Below are the code and all the weights of a small trained network. Each question names an input and a class and asks about switching units off, where a switched-off unit gives its printed mean instead of its output.

import numpy as np


def w(rows, s, z=0):
    codes = np.array(rows[::2]) - 128.0
    scale = np.full(codes.shape[1], s)
    scale[-1] = z or s
    return codes * scale


def f(y):
    return y / 2 * (1 + np.tanh(0.7978845608 * (y + 0.044715 * y**3)))


def log_softmax(a):
    a = a - a.max(-1, keepdims=True)
    return a - np.log(np.exp(a).sum(-1, keepdims=True))


def net(x, mask):
    res = np.array(x, float).reshape(1, 3) / 4 @ E
    y = f(res @ A[0][:, :-1].T + A[0][:, -1])
    res = res + np.where(mask, y, B[0][:, -1]) @ B[0][:, :-1]
    return log_softmax(res[-1] @ U[:, :-1].T + U[:, -1])


A, B = {}, {}
E = w([
[248,139,114],'x0',
[137,68,58],'x1',
[108,219,68],'x2',
],0.013)
A[0] = w([
[97,163,56,12],'neuron 1',
[37,133,147,168],'neuron 2',
[114,98,120,152],'neuron 3',
[135,119,73,80],'neuron 4',
[149,177,132,124],'neuron 5',
[126,124,129,121],'neuron 6',
[113,141,160,109],'neuron 7',
[138,118,82,75],'neuron 8',
[155,107,133,112],'neuron 9',
[195,119,116,158],'neuron 10',
[140,121,78,60],'neuron 11',
[166,186,152,113],'neuron 12',
[28,151,142,57],'neuron 13',
[111,167,253,42],'neuron 14',
[150,73,24,107],'neuron 15',
[116,185,144,98],'neuron 16',
[157,164,113,118],'neuron 17',
[156,142,78,63],'neuron 18',
[126,181,143,114],'neuron 19',
[146,112,133,118],'neuron 20',
[98,160,61,18],'neuron 21',
[135,128,113,112],'neuron 22',
[116,151,102,149],'neuron 23',
[117,109,127,136],'neuron 24',
[157,66,207,121],'neuron 25',
[47,123,137,204],'neuron 26',
[104,86,134,150],'neuron 27',
[117,136,163,95],'neuron 28',
[167,113,195,32],'neuron 29',
[194,92,120,25],'neuron 30',
[127,175,210,204],'neuron 31',
[122,84,132,158],'neuron 32',
[161,110,186,47],'neuron 33',
[58,16,107,145],'neuron 34',
],0.02,0.011)
B[0] = w([
[228,99,140,164],'neuron 1',
[206,86,75,249],'neuron 2',
[109,141,165,158],'neuron 3',
[135,117,73,151],'neuron 4',
[76,146,153,168],'neuron 5',
[131,134,127,126],'neuron 6',
[143,107,111,149],'neuron 7',
[122,118,83,144],'neuron 8',
[164,132,134,148],'neuron 9',
[124,124,86,204],'neuron 10',
[115,122,75,143],'neuron 11',
[48,142,169,181],'neuron 12',
[77,146,5,223],'neuron 13',
[235,116,218,206],'neuron 14',
[206,98,74,214],'neuron 15',
[75,140,118,171],'neuron 16',
[71,133,153,162],'neuron 17',
[73,140,103,153],'neuron 18',
[76,141,133,169],'neuron 19',
[151,128,133,140],'neuron 20',
[216,108,133,160],'neuron 21',
[127,129,120,129],'neuron 22',
[101,124,104,164],'neuron 23',
[121,136,146,142],'neuron 24',
[197,85,33,211],'neuron 25',
[217,106,148,249],'neuron 26',
[111,153,185,173],'neuron 27',
[155,121,117,142],'neuron 28',
[98,135,44,159],'neuron 29',
[202,120,196,167],'neuron 30',
[112,121,28,234],'neuron 31',
[135,144,174,171],'neuron 32',
[116,132,52,156],'neuron 33',
[35,167,254,247],'neuron 34',
],0.033,0.016)
U = w([
[224,91,193,189],'0',
[132,116,91,29],'1',
[67,181,248,252],'2',
],0.011,0.00047)

Each question gives the input, the list of numbers given to net, and the class t.
The units are the neurons (one row each of A and B). Each row of codes is followed by its name. A weight is (code - 128) times the scale printed after its matrix; where a second scale follows, it is the last column's (A, B and U).
mask holds one flag per neuron, in row order. A switched-off neuron (its flag False) gives its mean, the last column of its row in B, instead of its output. The means were averaged over made-up inputs and are rounded, as every weight is.
A unit's drop is (log p(t) with every unit on - log p(t) with that unit switched off) / (log p(t) with every unit on - log p(t) with every unit switched off).
most important unit: the unit with the biggest drop
top k neurons: the k neurons with the biggest drops, biggest first
drop when u is switched off: that unit's drop, to one decimal
input [-4,6,8], class 0: most important unit -> neuron 1
input [-6,2,8], class 0: top 3 neurons -> neuron 1; neuron 26; neuron 21
input [-6,-4,0], class 0: top 2 neurons -> neuron 14; neuron 26
input [-6,1,7], class 0: top 3 neurons -> neuron 1; neuron 26; neuron 21
input [1,-1,0], class 1: top 4 neurons -> neuron 34; neuron 14; neuron 26; neuron 27
input [2,0,-7], class 1: top 2 neurons -> neuron 26; neuron 14
input [2,0,-1], class 1: top 2 neurons -> neuron 34; neuron 14
input [5,-1,0], class 1: top 4 neurons -> neuron 34; neuron 14; neuron 10; neuron 27
input [-6,2,2], class 0: top 2 neurons -> neuron 26; neuron 2
input [-4,6,0], class 2: top 2 neurons -> neuron 34; neuron 25
input [-4,1,4], class 0: top 4 neurons -> neuron 31; neuron 26; neuron 1; neuron 21
input [1,-6,-3], class 1: top 4 neurons -> neuron 31; neuron 26; neuron 29; neuron 30
input [6,-6,-8], class 1: top 2 neurons -> neuron 29; neuron 33
input [-1,5,2], class 0: most important unit -> neuron 13
input [2,-5,-8], class 1: top 4 neurons -> neuron 29; neuron 33; neuron 31; neuron 26
input [2,-7,0], class 1: top 2 neurons -> neuron 34; neuron 31
input [-1,5,6], class 0: top 2 neurons -> neuron 1; neuron 13
input [6,-5,-7], class 1: drop when neuron 29 is switched off -> 0.6
input [-5,8,-2], class 2: drop when neuron 34 is switched off -> 1.1
input [-7,2,-5], class 2: drop when neuron 34 is switched off -> 1.7
input [6,0,2], class 2: drop when neuron 16 is switched off -> 0.0
